Below is a small trained network, with its code and all its weights. Each question gives an input and a class and asks what happens when units are switched off, that is, made to give their printed mean instead of their output.

import numpy as np


def w(rows, s, z=0):
    codes = np.array(rows[::2]) - 128.0
    scale = np.full(codes.shape[1], s)
    scale[-1] = z or s
    return codes * scale


def f(y):
    return y / 2 * (1 + np.tanh(0.7978845608 * (y + 0.044715 * y**3)))


def log_softmax(a):
    a = a - a.max(-1, keepdims=True)
    return a - np.log(np.exp(a).sum(-1, keepdims=True))


def net(x, mask):
    res = np.array(x, float).reshape(1, 6) / 4 @ E
    y = f(res @ A[0][:, :-1].T + A[0][:, -1])
    res = res + np.where(mask, y, B[0][:, -1]) @ B[0][:, :-1]
    return log_softmax(res[-1] @ U[:, :-1].T + U[:, -1])


A, B = {}, {}
E = w([
[210,178,220,46,88,122,44,140,119],'x0',
[141,99,146,130,166,139,81,96,118],'x1',
[222,128,166,179,105,230,206,92,169],'x2',
[84,177,67,185,134,179,36,254,40],'x3',
[251,144,67,249,99,30,87,124,65],'x4',
[155,165,138,104,200,142,132,93,96],'x5',
],0.0083)
A[0] = w([
[108,110,106,82,134,89,151,153,108,41],'n0',
[151,158,181,62,94,146,78,165,175,135],'n1',
[132,106,79,59,141,91,119,121,146,61],'n2',
[91,126,121,95,139,82,103,139,130,79],'n3',
[90,77,69,130,177,164,154,118,147,98],'n4',
[126,98,167,89,139,82,162,61,181,122],'n5',
[116,148,103,124,149,171,118,205,139,110],'n6',
[118,146,160,122,97,121,173,81,135,29],'n7',
[106,144,91,79,156,75,99,140,138,41],'n8',
[46,95,187,48,160,204,168,174,147,3],'n9',
[97,185,127,168,137,215,79,170,85,56],'n10',
[177,147,145,166,96,255,165,112,137,109],'n11',
[183,153,188,67,103,120,93,149,99,126],'n12',
],0.0097,0.0015)
B[0] = w([
[116,176,98,89,89,136,70,101,105,147],'n0',
[128,84,56,98,203,39,182,202,64,193],'n1',
[102,145,208,31,116,154,64,105,167,148],'n2',
[149,207,90,145,69,151,65,75,126,163],'n3',
[143,45,100,139,189,106,219,144,93,194],'n4',
[160,163,158,168,83,139,165,54,92,203],'n5',
[83,174,222,78,115,75,125,150,89,184],'n6',
[81,145,185,147,76,181,136,36,126,159],'n7',
[104,149,62,112,134,150,58,142,178,168],'n8',
[228,190,143,194,207,106,123,253,176,254],'n9',
[54,147,201,128,52,102,147,116,70,219],'n10',
[56,179,51,72,126,161,48,112,208,216],'n11',
[100,79,47,81,191,89,194,116,92,194],'n12',
],0.0068,0.012)
U = w([
[199,145,147,201,153,106,104,169,108,249],'0',
[127,72,102,134,158,126,166,148,68,164],'1',
[113,155,116,127,130,181,42,111,147,32],'2',
[110,133,250,152,104,137,126,112,60,40],'3',
],0.011,0.0015)

Each question gives the input, the list of numbers given to net, and the class t.
The units are the neurons (one row each of A and B). Each row of codes is followed by its name. A weight is (code - 128) times the scale printed after its matrix; where a second scale follows, it is the last column's (A, B and U).
mask holds one flag per neuron, in row order. A switched-off neuron (its flag False) gives its mean, the last column of its row in B, instead of its output. The means were averaged over made-up inputs and are rounded, as every weight is.
A unit's drop is (log p(t) with every unit on - log p(t) with that unit switched off) / (log p(t) with every unit on - log p(t) with every unit switched off).
The circuit of an input: a set's keep is (log p(t) with only the set's units on - log p(t) with every unit switched off) / (log p(t) with every unit on - log p(t) with every unit switched off). Starting from the 12 units with the biggest drops (on a tie, the unit counted first), units are removed one at a time, each time the one whose removal leaves the highest keep (on an exact tie, the one counted first), for as long as the keep stays at least 0.8.
units of the circuit, in order: the units of the circuit, biggest drop first
unit that matters most: the unit with the biggest drop
k most important neurons: the k neurons with the biggest drops, biggest first
drop when u is switched off: that unit's drop, to one decimal
input [8,-7,-3,-8,-6,-5], class 1: 3 most important neurons	(n1, n12, n10)
input [8,6,2,-6,1,-7], class 1: units of the circuit, in order	(n1, n12)
input [7,-7,4,7,1,3], class 1: unit that matters most	n12
input [4,6,-8,1,4,-1], class 2: units of the circuit, in order	(n9, n8)
input [-1,-6,6,-3,-5,5], class 2: 2 most important neurons	(n11, n7)
input [8,6,7,6,-2,-3], class 1: units of the circuit, in order	(n1, n12)
input [1,-2,2,5,2,1], class 3: units of the circuit, in order	(n9, n10)
input [-4,2,-8,8,1,0], class 2: 3 most important neurons	(n8, n3, n5)
input [5,-6,3,0,-3,5], class 1: 2 most important neurons	(n1, n12)
input [-1,2,-5,8,-5,7], class 3: 3 most important neurons	(n10, n6, n11)
input [6,-4,-2,-7,-8,5], class 0: 3 most important neurons	(n9, n1, n10)
input [7,-6,7,5,6,8], class 1: 2 most important neurons	(n12, n9)
input [-4,-5,-7,7,-1,-4], class 2: 4 most important neurons	(n8, n3, n0, n5)
input [-6,8,-8,-2,-6,-1], class 2: 3 most important neurons	(n2, n3, n8)
input [3,1,0,6,-3,7], class 3: 2 most important neurons	(n10, n6)
input [4,-8,3,6,-6,-4], class 0: 3 most important neurons	(n9, n1, n7)
input [3,1,-7,-6,-1,-5], class 2: 2 most important neurons	(n8, n10)
input [7,-7,1,7,-4,-6], class 1: units of the circuit, in order	(n1)
input [-1,1,0,-4,-5,-1], class 0: 3 most important neurons	(n9, n10, n6)
input [-4,-4,7,2,-5,-2], class 2: 3 most important neurons	(n11, n1, n12)
input [-4,-5,-7,-4,6,-4], class 2: most important neuron	(n9)
input [8,-6,-4,-3,-6,-7], class 1: drop when n1 is switched off	1.2
input [6,-1,4,5,-5,-8], class 1: drop when n4 is switched off	-0.1
input [-4,-6,-8,-4,-5,0], class 2: drop when n12 is switched off	0.0
input [-1,-5,2,8,-5,6], class 3: drop when n10 is switched off	0.9
